Below is a small trained network, with its code and all its weights. Each question gives an input and a class and asks what happens when units are switched off, that is, made to give their printed mean instead of their output.

import numpy as np


def w(rows, s, z=0):
    codes = np.array(rows[::2]) - 128.0
    scale = np.full(codes.shape[1], s)
    scale[-1] = z or s
    return codes * scale


def norm(h):
    return h / np.sqrt((h * h).mean(-1, keepdims=True) + 1e-5)


def f(y):
    return np.maximum(y, 0)


def log_softmax(a):
    a = a - a.max(-1, keepdims=True)
    return a - np.log(np.exp(a).sum(-1, keepdims=True))


def net(x, mask):
    res = np.array(x, float).reshape(1, 6) / 4 @ E
    u = 0
    for l in range(2):
        y = f(norm(res) @ A[l][:, :-1].T + A[l][:, -1])
        res = res + np.where(mask[u : u + 12], y, B[l][:, -1]) @ B[l][:, :-1]
        u += 12
    return log_softmax(norm(res)[-1] @ U[:, :-1].T + U[:, -1])


A, B = {}, {}
E = w([
[84,70,139,131,144,132,51,55,125],'x0',
[123,133,120,127,126,143,128,127,138],'x1',
[124,130,149,129,115,124,116,141,120],'x2',
[132,129,190,101,254,147,121,157,144],'x3',
[112,108,137,133,119,124,136,135,145],'x4',
[24,132,51,85,131,114,139,168,99],'x5',
],0.0094)
A[0] = w([
[94,87,129,107,138,110,2,42,144,170],'0.n1',
[160,108,137,86,47,165,162,117,113,122],'0.n2',
[110,122,78,104,27,133,130,97,90,130],'0.n3',
[100,130,123,111,174,128,124,164,126,15],'0.n4',
[123,135,159,172,110,175,131,63,142,101],'0.n5',
[159,93,132,155,34,113,106,93,125,76],'0.n6',
[213,124,173,171,72,70,140,69,123,137],'0.n7',
[35,123,157,48,197,135,152,174,91,3],'0.n8',
[172,133,186,109,191,142,132,119,173,126],'0.n9',
[158,82,133,170,116,162,94,95,106,24],'0.n10',
[104,123,109,129,163,77,65,76,181,168],'0.n11',
[182,131,84,226,25,131,107,90,171,156],'0.n12',
],0.0094,0.0041)
B[0] = w([
[103,97,84,192,175,143,68,173,134,255],'0.n1',
[121,124,158,55,97,106,153,132,149,180],'0.n2',
[67,122,129,187,114,44,126,51,103,217],'0.n3',
[126,116,164,75,192,127,149,172,133,151],'0.n4',
[165,136,153,88,124,78,137,48,62,174],'0.n5',
[158,163,2,169,177,173,119,130,150,205],'0.n6',
[93,126,127,53,187,173,170,158,130,233],'0.n7',
[187,143,61,74,139,175,148,148,71,196],'0.n8',
[133,169,183,160,75,42,80,113,153,209],'0.n9',
[144,29,99,125,57,150,101,82,155,163],'0.n10',
[92,133,125,118,126,120,110,129,78,196],'0.n11',
[133,118,137,43,192,196,142,249,84,253],'0.n12',
],0.0083,0.0094)
A[1] = w([
[99,95,76,117,142,123,109,164,91,156],'1.n1',
[176,170,230,134,67,66,133,109,230,105],'1.n2',
[127,172,90,88,122,117,188,139,96,154],'1.n3',
[116,100,136,113,194,186,107,91,136,100],'1.n4',
[125,107,163,145,165,143,6,91,137,73],'1.n5',
[54,138,72,144,45,70,157,141,98,25],'1.n6',
[163,190,211,75,156,174,241,147,95,152],'1.n7',
[128,174,109,73,96,111,193,157,120,127],'1.n8',
[170,69,87,136,110,209,133,73,133,2],'1.n9',
[121,73,205,193,120,107,69,125,146,109],'1.n10',
[99,69,94,102,133,162,106,156,107,107],'1.n11',
[150,145,120,148,173,82,126,127,93,193],'1.n12',
],0.011,0.003)
B[1] = w([
[149,150,139,154,112,146,28,128,225,245],'1.n1',
[163,219,55,195,115,136,57,138,179,179],'1.n2',
[142,103,197,112,93,88,171,113,69,217],'1.n3',
[243,130,202,101,146,71,136,127,129,192],'1.n4',
[168,65,170,101,81,84,203,122,46,217],'1.n5',
[170,100,148,196,128,64,152,51,116,189],'1.n6',
[48,163,36,172,94,161,157,123,157,250],'1.n7',
[141,67,254,68,94,113,136,85,105,213],'1.n8',
[219,95,117,85,237,160,131,220,106,144],'1.n9',
[153,122,120,113,78,88,220,86,98,180],'1.n10',
[118,197,138,137,200,192,121,178,173,223],'1.n11',
[99,91,98,151,86,176,154,99,200,181],'1.n12',
],0.008,0.011)
U = w([
[58,157,139,35,114,205,246,194,105,138],'0',
[163,61,194,162,78,35,176,68,57,202],'1',
[157,79,108,115,255,196,41,210,102,146],'2',
[7,98,51,243,145,103,41,75,128,2],'3',
[140,242,83,223,72,149,134,149,185,79],'4',
],0.013,0.003)

Each question gives the input, the list of numbers given to net, and the class t.
The units are the neurons (one row each of A and B). Each row of codes is followed by its name. A weight is (code - 128) times the scale printed after its matrix; where a second scale follows, it is the last column's (A, B and U).
mask holds one flag per neuron, layer by layer. A switched-off neuron (its flag False) gives its mean, the last column of its row in B, instead of its output. The means were averaged over made-up inputs and are rounded, as every weight is.
A unit's drop is (log p(t) with every unit on - log p(t) with that unit switched off) / (log p(t) with every unit on - log p(t) with every unit switched off).
The circuit of an input: a set's keep is (log p(t) with only the set's units on - log p(t) with every unit switched off) / (log p(t) with every unit on - log p(t) with every unit switched off). Starting from the 12 units with the biggest drops (on a tie, the unit counted first), units are removed one at a time, each time the one whose removal leaves the highest keep (on an exact tie, the one counted first), for as long as the keep stays at least 0.8.
circuit, biggest first: the units of the circuit, biggest drop first
top k neurons: the k neurons with the biggest drops, biggest first
k most important neurons of layer l: the k neurons of layer l with the biggest drops, biggest first
drop when u is switched off: that unit's drop, to one decimal
input [-8,-2,-2,-5,-2,-2], class 0: circuit, biggest first : 0.n12
input [1,3,-8,-1,2,-8], class 2: top 2 neurons : 0.n10, 0.n6
input [0,4,3,6,2,-8], class 4: circuit, biggest first : 1.n2, 0.n9
input [0,7,1,-2,-3,-6], class 0: top 2 neurons : 0.n1, 0.n7
input [1,-4,1,0,7,6], class 3: top 2 neurons : 0.n12, 0.n7
input [0,-7,-4,4,-1,-1], class 4: 2 most important neurons of layer 0 : 0.n1, 0.n9
input [-3,4,5,2,0,-8], class 4: circuit, biggest first : 0.n9, 1.n2
input [7,4,-4,-6,7,0], class 2: 2 most important neurons of layer 0 : 0.n12, 0.n9
input [-1,6,8,-3,-7,1], class 1: 2 most important neurons of layer 0 : 0.n3, 0.n1
input [1,2,-3,4,4,-4], class 1: top 2 neurons : 1.n5, 1.n10
input [2,8,4,-5,-7,1], class 3: 2 most important neurons of layer 0 : 0.n3, 0.n8
input [0,-7,-4,-4,-1,8], class 1: top 2 neurons : 0.n1, 1.n6
input [-3,2,0,5,-3,0], class 4: top 2 neurons : 0.n12, 0.n9
input [-7,-6,3,-8,0,2], class 1: circuit, biggest first : 1.n6
input [1,6,3,-5,-1,7], class 3: 4 most important neurons of layer 1 : 1.n5, 1.n4, 1.n8, 1.n10
input [-1,-3,8,1,-5,-2], class 4: top 2 neurons : 0.n12, 1.n2
input [4,5,6,-5,0,0], class 2: 2 most important neurons of layer 0 : 0.n12, 0.n9
input [5,-6,-2,0,7,-3], class 2: drop when 0.n2 is switched off : 0.0
input [-2,8,5,1,-4,-1], class 4: drop when 1.n2 is switched off : 0.1
input [-8,-2,-3,-1,2,-6], class 0: most important neuron of layer 0 : 0.n7
input [1,2,1,-4,1,2], class 3: drop when 0.n3 is switched off : 2.9
